Here is a tiny trained network, its code and every weight. The questions are about switching its units off for an input and a target symbol, where a switched-off unit gives its printed mean instead of its output.

import numpy as np


def w(rows, s, z=0):
    codes = np.array(rows[::2]) - 128.0
    scale = np.full(codes.shape[1], s)
    scale[-1] = z or s
    return codes * scale


def norm(h):
    return h / np.sqrt((h * h).mean(-1, keepdims=True) + 1e-5)


def softmax(a):
    e = np.exp(a - a.max(-1, keepdims=True))
    return e / e.sum(-1, keepdims=True)


def log_softmax(a):
    a = a - a.max(-1, keepdims=True)
    return a - np.log(np.exp(a).sum(-1, keepdims=True))


def net(x, mask):
    ids = ['αζθξπτφ'.index(c) for c in x.split()]
    T = len(ids)
    res = E[ids] + P[:T]
    u = 0
    for l in range(3):
        r = norm(res)
        for j in range(3):
            rows = slice(3 * j, 3 * j + 3)
            q, k, v = (r @ M[l][rows].T for M in (Q, K, V))
            z = softmax(np.where(np.tri(T) > 0, q @ k.T / 3**0.5, -1e9)) @ v
            o = O[l][rows]
            res = res + np.where(mask[u + j], z, o[:, -1]) @ o[:, :-1]
        u += 3
    return log_softmax(norm(res)[-1] @ U[:, :-1].T + U[:, -1])


Q, K, V, O = {}, {}, {}, {}
E = w([
[146,149,158,162],'α',
[145,137,116,131],'ζ',
[134,161,164,137],'θ',
[106,131,125,152],'ξ',
[162,153,79,147],'π',
[145,8,112,157],'τ',
[114,137,107,228],'φ',
],0.0012)
P = w([
[174,7,106,164],'0',
[216,157,98,147],'1',
[167,77,53,129],'2',
[99,24,82,68],'3',
[71,155,36,27],'4',
[142,155,98,75],'5',
[129,143,154,21],'6',
],0.00013)
Q[0] = w([
[148,191,190,115],'0.h1',
[151,138,90,195],'0.h1',
[86,58,136,55],'0.h1',
[175,203,255,52],'0.h2',
[152,188,177,37],'0.h2',
[110,71,89,224],'0.h2',
[120,140,160,59],'0.h3',
[88,156,141,183],'0.h3',
[89,123,104,211],'0.h3',
],0.004)
K[0] = w([
[89,54,61,77],'0.h1',
[36,143,155,174],'0.h1',
[245,145,121,105],'0.h1',
[99,182,252,5],'0.h2',
[84,195,172,4],'0.h2',
[172,78,100,237],'0.h2',
[44,129,182,116],'0.h3',
[138,143,65,66],'0.h3',
[182,161,34,141],'0.h3',
],0.0038)
V[0] = w([
[82,120,137,157],'0.h1',
[121,254,191,187],'0.h1',
[69,71,122,153],'0.h1',
[126,16,89,223],'0.h2',
[121,173,185,15],'0.h2',
[128,111,132,134],'0.h2',
[158,226,34,198],'0.h3',
[97,224,50,185],'0.h3',
[128,128,128,128],'0.h3',
],0.00093)
O[0] = w([
[104,160,113,100,137],'0.h1',
[166,161,174,26,213],'0.h1',
[57,151,101,121,118],'0.h1',
[90,188,124,33,211],'0.h2',
[155,85,119,255,5],'0.h2',
[117,132,119,118,131],'0.h2',
[163,153,126,15,254],'0.h3',
[186,191,126,36,200],'0.h3',
[128,128,128,128,128],'0.h3',
],0.00095,0.0008)
Q[1] = w([
[125,74,75,83],'1.h1',
[132,193,169,174],'1.h1',
[107,88,52,99],'1.h1',
[3,76,99,159],'1.h2',
[207,73,178,143],'1.h2',
[138,29,147,141],'1.h2',
[144,212,93,136],'1.h3',
[148,66,195,139],'1.h3',
[98,29,144,130],'1.h3',
],0.0046)
K[1] = w([
[166,192,161,253],'1.h1',
[97,62,116,20],'1.h1',
[191,149,185,241],'1.h1',
[219,151,192,179],'1.h2',
[11,236,74,129],'1.h2',
[104,206,145,196],'1.h2',
[50,208,60,218],'1.h3',
[108,61,215,49],'1.h3',
[232,33,170,45],'1.h3',
],0.0039)
V[1] = w([
[103,91,130,3],'1.h1',
[159,136,144,215],'1.h1',
[113,179,198,162],'1.h1',
[234,73,95,142],'1.h2',
[102,182,26,187],'1.h2',
[88,195,56,195],'1.h2',
[165,94,39,221],'1.h3',
[141,21,193,34],'1.h3',
[175,114,41,108],'1.h3',
],0.002)
O[1] = w([
[168,87,24,109,108],'1.h1',
[127,159,193,147,137],'1.h1',
[97,141,143,201,176],'1.h1',
[209,120,217,105,195],'1.h2',
[30,145,178,61,127],'1.h2',
[1,157,171,80,122],'1.h2',
[89,145,229,127,77],'1.h3',
[214,191,68,118,3],'1.h3',
[172,127,207,136,170],'1.h3',
],0.0026,0.00071)
Q[2] = w([
[109,70,165,104],'2.h1',
[165,208,75,113],'2.h1',
[99,56,177,185],'2.h1',
[71,60,110,152],'2.h2',
[183,224,126,78],'2.h2',
[61,39,111,163],'2.h2',
[234,97,39,177],'2.h3',
[18,129,255,78],'2.h3',
[252,120,34,161],'2.h3',
],0.0042)
K[2] = w([
[138,166,115,69],'2.h1',
[92,66,157,169],'2.h1',
[166,186,100,120],'2.h1',
[140,203,174,131],'2.h2',
[125,47,123,132],'2.h2',
[145,207,159,128],'2.h2',
[243,91,116,56],'2.h3',
[3,172,106,198],'2.h3',
[255,63,117,55],'2.h3',
],0.0046)
V[2] = w([
[181,91,123,128],'2.h1',
[94,145,162,130],'2.h1',
[151,97,97,119],'2.h1',
[142,12,123,130],'2.h2',
[142,4,139,128],'2.h2',
[120,218,123,114],'2.h2',
[154,203,144,127],'2.h3',
[170,178,116,51],'2.h3',
[141,176,126,114],'2.h3',
],0.0028)
O[2] = w([
[57,109,146,147,253],'2.h1',
[171,124,79,111,108],'2.h1',
[99,122,179,139,118],'2.h1',
[115,27,155,147,138],'2.h2',
[113,3,126,141,166],'2.h2',
[136,208,121,102,107],'2.h2',
[98,171,72,106,242],'2.h3',
[177,172,90,54,181],'2.h3',
[125,155,105,105,163],'2.h3',
],0.0023,0.00053)
U = w([
[54,102,2,119,115],'α',
[117,199,153,42,137],'ζ',
[30,94,204,145,121],'θ',
[172,174,135,223,34],'ξ',
[188,134,157,56,73],'π',
[165,168,117,203,251],'τ',
[178,24,152,130,125],'φ',
],0.0067,0.003)

Each question gives the input, a string of symbols that net reads in full, and the target symbol t.
The units are the heads (3 rows each of Q, K, V and O). Each row of codes is followed by its name. A weight is (code - 128) times the scale printed after its matrix; where a second scale follows, it is the last column's (O and U).
mask holds one flag per head, layer by layer. A switched-off head (its flag False) gives its mean, the last column of its rows in O, instead of its output. The means were averaged over made-up inputs and are rounded, as every weight is.
A unit's drop is (log p(t) with every unit on - log p(t) with that unit switched off) / (log p(t) with every unit on - log p(t) with every unit switched off).
The circuit of an input: a set's keep is (log p(t) with only the set's units on - log p(t) with every unit switched off) / (log p(t) with every unit on - log p(t) with every unit switched off). Starting from all 9 units, units are removed one at a time, each time the one whose removal leaves the highest keep (on an exact tie, the one counted first), for as long as the keep stays at least 0.8.
units of the circuit, in order: the units of the circuit, biggest drop first
most important unit: the unit with the biggest drop
heads that matter: for each layer, one digit per head in row order, 1 if its drop is at least 0.15 and else 0, layers parted by /
drop of u: that unit's drop, to one decimal
input ζ α ζ, target φ: units of the circuit, in order	[1.h2, 2.h2]
input α τ ξ π τ π, target φ: units of the circuit, in order	[2.h2]
input ξ α θ, target α: units of the circuit, in order	[1.h1, 1.h2]
input ξ ζ ζ, target α: heads that matter	010 / 110 / 000
input α α ξ ξ ξ θ ξ, target α: heads that matter	000 / 010 / 000
input θ α τ ξ φ α, target θ: heads that matter	100 / 011 / 001
input τ θ α α φ α τ, target θ: units of the circuit, in order	[1.h1, 1.h2, 0.h3]
input τ φ π, target θ: heads that matter	000 / 000 / 000
input ζ ζ ζ, target φ: units of the circuit, in order	[2.h2, 1.h2]
input α α α ζ ζ, target τ: heads that matter	000 / 110 / 000
input τ α α φ α ζ, target θ: heads that matter	000 / 001 / 001
input ζ τ α ξ, target φ: heads that matter	010 / 010 / 010
input α θ ξ ξ, target α: heads that matter	100 / 011 / 000
input α φ α α α α ζ, target τ: most important unit	1.h1
input α α τ θ, target φ: heads that matter	000 / 000 / 010
input ξ π φ α θ ξ α, target α: heads that matter	010 / 111 / 000
input α α α ξ, target τ: units of the circuit, in order	[1.h1, 1.h2]
input α ζ ξ ζ, target α: heads that matter	100 / 111 / 100
input α α θ, target τ: drop of 0.h1	0.1
input ξ τ α α ξ φ τ, target θ: drop of 1.h1	0.5
input α α α α ξ, target τ: drop of 1.h2	0.2
input π π θ ξ φ π, target θ: most important unit	1.h3
